Here is a tiny trained network, its code and every weight. The questions are about switching its units off for an input and a target symbol, where a switched-off unit gives its printed mean instead of its output.

import numpy as np


def w(rows, s, z=0):
    codes = np.array(rows[::2]) - 128.0
    scale = np.full(codes.shape[1], s)
    scale[-1] = z or s
    return codes * scale


def norm(h):
    return h / np.sqrt((h * h).mean(-1, keepdims=True) + 1e-5)


def softmax(a):
    e = np.exp(a - a.max(-1, keepdims=True))
    return e / e.sum(-1, keepdims=True)


def log_softmax(a):
    a = a - a.max(-1, keepdims=True)
    return a - np.log(np.exp(a).sum(-1, keepdims=True))


def net(x, mask):
    ids = ['ΛΠΣαβγδεζημξτφ'.index(c) for c in x.split()]
    T = len(ids)
    res = E[ids] + P[:T]
    u = 0
    for l in range(2):
        r = norm(res)
        for j in range(3):
            rows = slice(3 * j, 3 * j + 3)
            q, k, v = (r @ M[l][rows].T for M in (Q, K, V))
            z = softmax(np.where(np.tri(T) > 0, q @ k.T / 3**0.5, -1e9)) @ v
            o = O[l][rows]
            res = res + np.where(mask[u + j], z, o[:, -1]) @ o[:, :-1]
        u += 3
    return log_softmax(norm(res)[-1] @ U[:, :-1].T + U[:, -1])


Q, K, V, O = {}, {}, {}, {}
E = w([
[28,239,89,56,253],'Λ',
[129,129,118,124,162],'Π',
[132,125,112,127,163],'Σ',
[135,122,59,115,98],'α',
[129,124,112,128,160],'β',
[131,124,113,126,165],'γ',
[32,95,113,108,132],'δ',
[130,125,114,127,163],'ε',
[134,118,113,107,162],'ζ',
[167,105,199,156,174],'η',
[138,82,123,133,168],'μ',
[118,86,154,98,111],'ξ',
[86,167,163,185,60],'τ',
[154,200,171,99,133],'φ',
],0.0031)
P = w([
[10,177,116,105,213],'0',
[39,151,128,107,199],'1',
[60,137,145,103,185],'2',
[100,117,145,98,157],'3',
[134,104,156,98,130],'4',
[145,108,150,106,111],'5',
[152,107,139,114,92],'6',
],0.0014)
Q[0] = w([
[154,146,127,146,170],'L0H0',
[126,110,120,89,177],'L0H0',
[104,141,115,133,101],'L0H0',
[81,226,178,209,17],'L0H1',
[126,192,158,179,36],'L0H1',
[134,96,88,100,148],'L0H1',
[127,168,156,204,2],'L0H2',
[81,127,217,205,3],'L0H2',
[120,31,201,51,150],'L0H2',
],0.0067)
K[0] = w([
[140,158,188,136,83],'L0H0',
[163,124,176,89,109],'L0H0',
[114,132,97,125,138],'L0H0',
[75,146,89,145,182],'L0H1',
[90,137,79,159,180],'L0H1',
[171,136,170,150,88],'L0H1',
[110,227,124,132,61],'L0H2',
[87,205,144,152,46],'L0H2',
[153,2,202,147,82],'L0H2',
],0.0062)
V[0] = w([
[132,135,126,88,100],'L0H0',
[108,116,114,52,117],'L0H0',
[94,144,132,127,157],'L0H0',
[69,55,85,16,146],'L0H1',
[184,61,139,161,202],'L0H1',
[107,168,6,205,194],'L0H1',
[135,87,53,147,84],'L0H2',
[152,26,189,177,74],'L0H2',
[197,165,103,131,171],'L0H2',
],0.0024)
O[0] = w([
[109,103,141,91,128,108],'L0H0',
[114,133,188,140,142,170],'L0H0',
[153,144,148,171,95,199],'L0H0',
[91,107,64,165,59,251],'L0H1',
[107,208,49,110,173,161],'L0H1',
[253,153,71,160,133,180],'L0H1',
[122,118,112,93,205,63],'L0H2',
[99,155,96,165,236,44],'L0H2',
[202,139,127,123,93,133],'L0H2',
],0.0023,0.0022)
Q[1] = w([
[139,100,56,81,201],'L1H0',
[163,109,13,153,92],'L1H0',
[51,164,184,127,215],'L1H0',
[100,89,132,109,194],'L1H1',
[138,161,63,179,96],'L1H1',
[142,100,151,84,166],'L1H1',
[104,114,253,129,154],'L1H2',
[94,93,156,90,213],'L1H2',
[149,166,13,142,111],'L1H2',
],0.0062)
K[1] = w([
[151,40,155,163,190],'L1H0',
[143,1,85,61,175],'L1H0',
[69,186,185,177,145],'L1H0',
[170,90,110,95,118],'L1H1',
[91,186,91,156,97],'L1H1',
[145,87,156,108,108],'L1H1',
[150,219,206,135,57],'L1H2',
[143,142,174,188,124],'L1H2',
[95,69,62,109,197],'L1H2',
],0.0072)
V[1] = w([
[92,155,120,203,146],'L1H0',
[197,62,140,152,139],'L1H0',
[186,129,135,253,129],'L1H0',
[137,168,133,199,98],'L1H1',
[173,104,120,191,175],'L1H1',
[50,137,112,229,143],'L1H1',
[66,89,89,248,129],'L1H2',
[158,43,152,78,204],'L1H2',
[72,128,89,204,157],'L1H2',
],0.0025)
O[1] = w([
[75,96,182,103,203,155],'L1H0',
[107,222,103,168,129,2],'L1H0',
[91,205,181,108,212,2],'L1H0',
[98,118,77,105,70,63],'L1H1',
[145,36,140,116,96,69],'L1H1',
[167,120,105,21,77,170],'L1H1',
[130,151,152,250,149,186],'L1H2',
[79,112,63,141,151,2],'L1H2',
[116,139,157,196,114,238],'L1H2',
],0.0021,0.00075)
U = w([
[81,108,47,223,240,167],'Λ',
[169,186,129,165,136,94],'Π',
[149,161,123,135,141,61],'Σ',
[137,155,132,134,136,46],'α',
[133,163,137,145,116,89],'β',
[154,48,173,14,160,159],'γ',
[200,67,18,124,45,182],'δ',
[124,130,138,130,127,2],'ε',
[57,207,107,45,192,155],'ζ',
[191,73,255,182,185,214],'η',
[1,14,145,127,90,128],'μ',
[61,188,185,213,45,157],'ξ',
[185,232,206,58,73,145],'τ',
[127,123,138,138,123,19],'φ',
],0.0075,0.0027)

Each question gives the input, a string of symbols that net reads in full, and the target symbol t.
The units are the heads (3 rows each of Q, K, V and O). Each row of codes is followed by its name. A weight is (code - 128) times the scale printed after its matrix; where a second scale follows, it is the last column's (O and U).
mask holds one flag per head, layer by layer. A switched-off head (its flag False) gives its mean, the last column of its rows in O, instead of its output. The means were averaged over made-up inputs and are rounded, as every weight is.
A unit's drop is (log p(t) with every unit on - log p(t) with that unit switched off) / (log p(t) with every unit on - log p(t) with every unit switched off).
The circuit of an input: a set's keep is (log p(t) with only the set's units on - log p(t) with every unit switched off) / (log p(t) with every unit on - log p(t) with every unit switched off). Starting from all 6 units, units are removed one at a time, each time the one whose removal leaves the highest keep (on an exact tie, the one counted first), for as long as the keep stays at least 0.8.
units of the circuit, in order: the units of the circuit, biggest drop first
most important unit: the unit with the biggest drop
heads that matter: for each layer, one digit per head in row order, 1 if its drop is at least 0.15 and else 0, layers parted by /
input ζ τ ζ ε, target η: units of the circuit, in order	(L0H1)
input ζ ζ μ δ τ ζ ε, target η: heads that matter	010 / 000
input ζ Π Π, target δ: heads that matter	001 / 000
input ζ τ μ, target η: units of the circuit, in order	(L0H1, L1H2)
input Π ζ Σ, target δ: heads that matter	001 / 000
input ζ ζ τ ζ Π τ ξ, target η: heads that matter	011 / 011
input Σ ζ δ μ Π, target Λ: units of the circuit, in order	(L0H2, L1H2)
input η Π ζ Π φ Π, target γ: heads that matter	010 / 001
input δ ξ α Π Π ξ, target μ: units of the circuit, in order	(L0H2, L0H1)
input τ φ Π Π, target γ: heads that matter	011 / 001
input ζ ζ Σ α η Π Σ, target ζ: units of the circuit, in order	(L0H1, L1H0)
input ζ ζ ξ Π Π, target μ: heads that matter	010 / 000
input φ δ τ ζ ζ, target η: heads that matter	010 / 010
input φ Λ μ, target γ: units of the circuit, in order	(L1H2, L0H1)
input ζ ε Π ζ ξ ζ ε, target μ: most important unit	L0H1
input ξ ζ Π, target μ: heads that matter	000 / 100
input μ τ ε η Λ μ Π, target Λ: heads that matter	001 / 001
input ε τ ζ Π, target η: heads that matter	010 / 010
input ζ Π φ μ, target γ: units of the circuit, in order	(L0H1, L1H2)
input ε ε ζ, target δ: units of the circuit, in order	(L0H2, L0H1)
input Π ζ γ, target δ: most important unit	L0H2
input Σ Π τ ζ μ ζ γ, target Λ: units of the circuit, in order	(L0H2, L1H2)
input ε Π ζ φ Π ε, target γ: units of the circuit, in order	(L0H1, L1H2)
